Below is a small trained network, with its code and all its weights. Each question gives an input and a class and asks what happens when units are switched off, that is, made to give their printed mean instead of their output.

import numpy as np


def w(rows, s, z=0):
    codes = np.array(rows[::2]) - 128.0
    scale = np.full(codes.shape[1], s)
    scale[-1] = z or s
    return codes * scale


def norm(h):
    return h / np.sqrt((h * h).mean(-1, keepdims=True) + 1e-5)


def f(y):
    return np.maximum(y, 0)


def log_softmax(a):
    a = a - a.max(-1, keepdims=True)
    return a - np.log(np.exp(a).sum(-1, keepdims=True))


def net(x, mask):
    res = np.array(x, float).reshape(1, 3) / 4 @ E
    u = 0
    for l in range(3):
        y = f(norm(res) @ A[l][:, :-1].T + A[l][:, -1])
        res = res + np.where(mask[u : u + 6], y, B[l][:, -1]) @ B[l][:, :-1]
        u += 6
    return log_softmax(norm(res)[-1] @ U[:, :-1].T + U[:, -1])


A, B = {}, {}
E = w([
[161,129,143,150],'x0',
[62,69,198,148],'x1',
[92,253,198,142],'x2',
],0.0029)
A[0] = w([
[129,197,108,100,107],'L0N0',
[78,151,114,112,153],'L0N1',
[217,127,164,253,114],'L0N2',
[77,154,77,99,114],'L0N3',
[107,159,122,152,154],'L0N4',
[119,141,103,109,3],'L0N5',
],0.0055,0.0035)
B[0] = w([
[156,86,111,195,248],'L0N0',
[133,98,151,79,226],'L0N1',
[78,145,150,2,219],'L0N2',
[191,140,206,80,193],'L0N3',
[169,99,112,105,228],'L0N4',
[49,159,162,70,128],'L0N5',
],0.0053,0.0016)
A[1] = w([
[117,198,137,138,9],'L1N0',
[67,235,161,179,110],'L1N1',
[59,88,149,171,228],'L1N2',
[143,119,146,59,159],'L1N3',
[84,132,188,217,231],'L1N4',
[143,97,169,2,202],'L1N5',
],0.0067,0.0014)
B[1] = w([
[84,102,83,149,154],'L1N0',
[143,71,3,169,189],'L1N1',
[177,163,138,81,185],'L1N2',
[56,147,121,134,192],'L1N3',
[177,40,148,52,182],'L1N4',
[28,211,122,183,253],'L1N5',
],0.0057,0.005)
A[2] = w([
[253,231,71,67,199],'L2N0',
[200,149,95,51,181],'L2N1',
[149,54,24,129,77],'L2N2',
[147,177,124,57,141],'L2N3',
[97,49,150,195,87],'L2N4',
[189,131,118,125,4],'L2N5',
],0.0057,0.0012)
B[2] = w([
[70,76,205,28,212],'L2N0',
[78,47,251,175,176],'L2N1',
[193,98,68,183,252],'L2N2',
[95,121,172,2,153],'L2N3',
[197,167,63,84,167],'L2N4',
[121,52,148,118,138],'L2N5',
],0.0042,0.004)
U = w([
[146,29,45,111,254],'0',
[79,37,157,18,253],'1',
[1,217,102,69,232],'2',
[73,163,167,172,133],'3',
[199,199,182,124,2],'4',
[178,206,165,211,2],'5',
[218,192,222,180,2],'6',
],0.0069,0.0035)

Each question gives the input, the list of numbers given to net, and the class t.
The units are the neurons (one row each of A and B). Each row of codes is followed by its name. A weight is (code - 128) times the scale printed after its matrix; where a second scale follows, it is the last column's (A, B and U).
mask holds one flag per neuron, layer by layer. A switched-off neuron (its flag False) gives its mean, the last column of its row in B, instead of its output. The means were averaged over made-up inputs and are rounded, as every weight is.
A unit's drop is (log p(t) with every unit on - log p(t) with that unit switched off) / (log p(t) with every unit on - log p(t) with every unit switched off).
The circuit of an input: a set's keep is (log p(t) with only the set's units on - log p(t) with every unit switched off) / (log p(t) with every unit on - log p(t) with every unit switched off). Starting from the 12 units with the biggest drops (on a tie, the unit counted first), units are removed one at a time, each time the one whose removal leaves the highest keep (on an exact tie, the one counted first), for as long as the keep stays at least 0.8.
units of the circuit, in order: the units of the circuit, biggest drop first
most important unit: the unit with the biggest drop
top k neurons: the k neurons with the biggest drops, biggest first
k most important neurons of layer l: the k neurons of layer l with the biggest drops, biggest first
input [-7,-2,7], class 0: top 3 neurons => [L1N1, L0N0, L0N2]
input [1,-8,6], class 1: units of the circuit, in order => [L1N5, L2N0]
input [3,0,8], class 0: units of the circuit, in order => [L1N1, L1N5]
input [8,-8,3], class 1: most important unit => L1N5
input [-7,4,-3], class 2: 2 most important neurons of layer 1 => [L1N5, L1N4]
input [8,-6,-5], class 2: units of the circuit, in order => [L0N2, L0N0, L1N4, L1N5]
input [-2,-8,-2], class 1: top 2 neurons => [L2N0, L1N1]
input [7,-7,5], class 1: units of the circuit, in order => [L1N5, L2N0]
input [3,-6,-5], class 1: units of the circuit, in order => [L2N0, L1N1]
input [7,-6,-1], class 2: units of the circuit, in order => [L0N2, L1N5]
input [-1,-7,8], class 0: 3 most important neurons of layer 1 => [L1N1, L1N5, L1N0]
input [7,5,-6], class 2: 2 most important neurons of layer 1 => [L1N1, L1N4]
input [-2,-4,-1], class 1: top 4 neurons => [L0N2, L1N5, L0N0, L1N1]
input [8,8,5], class 1: most important unit => L1N4
input [3,-4,2], class 1: top 2 neurons => [L0N0, L1N5]
input [4,5,8], class 0: top 2 neurons => [L1N1, L1N4]
input [8,6,-2], class 2: top 3 neurons => [L0N2, L1N5, L0N0]
input [8,-7,-1], class 2: top 2 neurons => [L0N2, L1N4]
input [-2,0,5], class 0: top 2 neurons => [L0N2, L0N0]
input [7,-7,2], class 1: units of the circuit, in order => [L2N0]
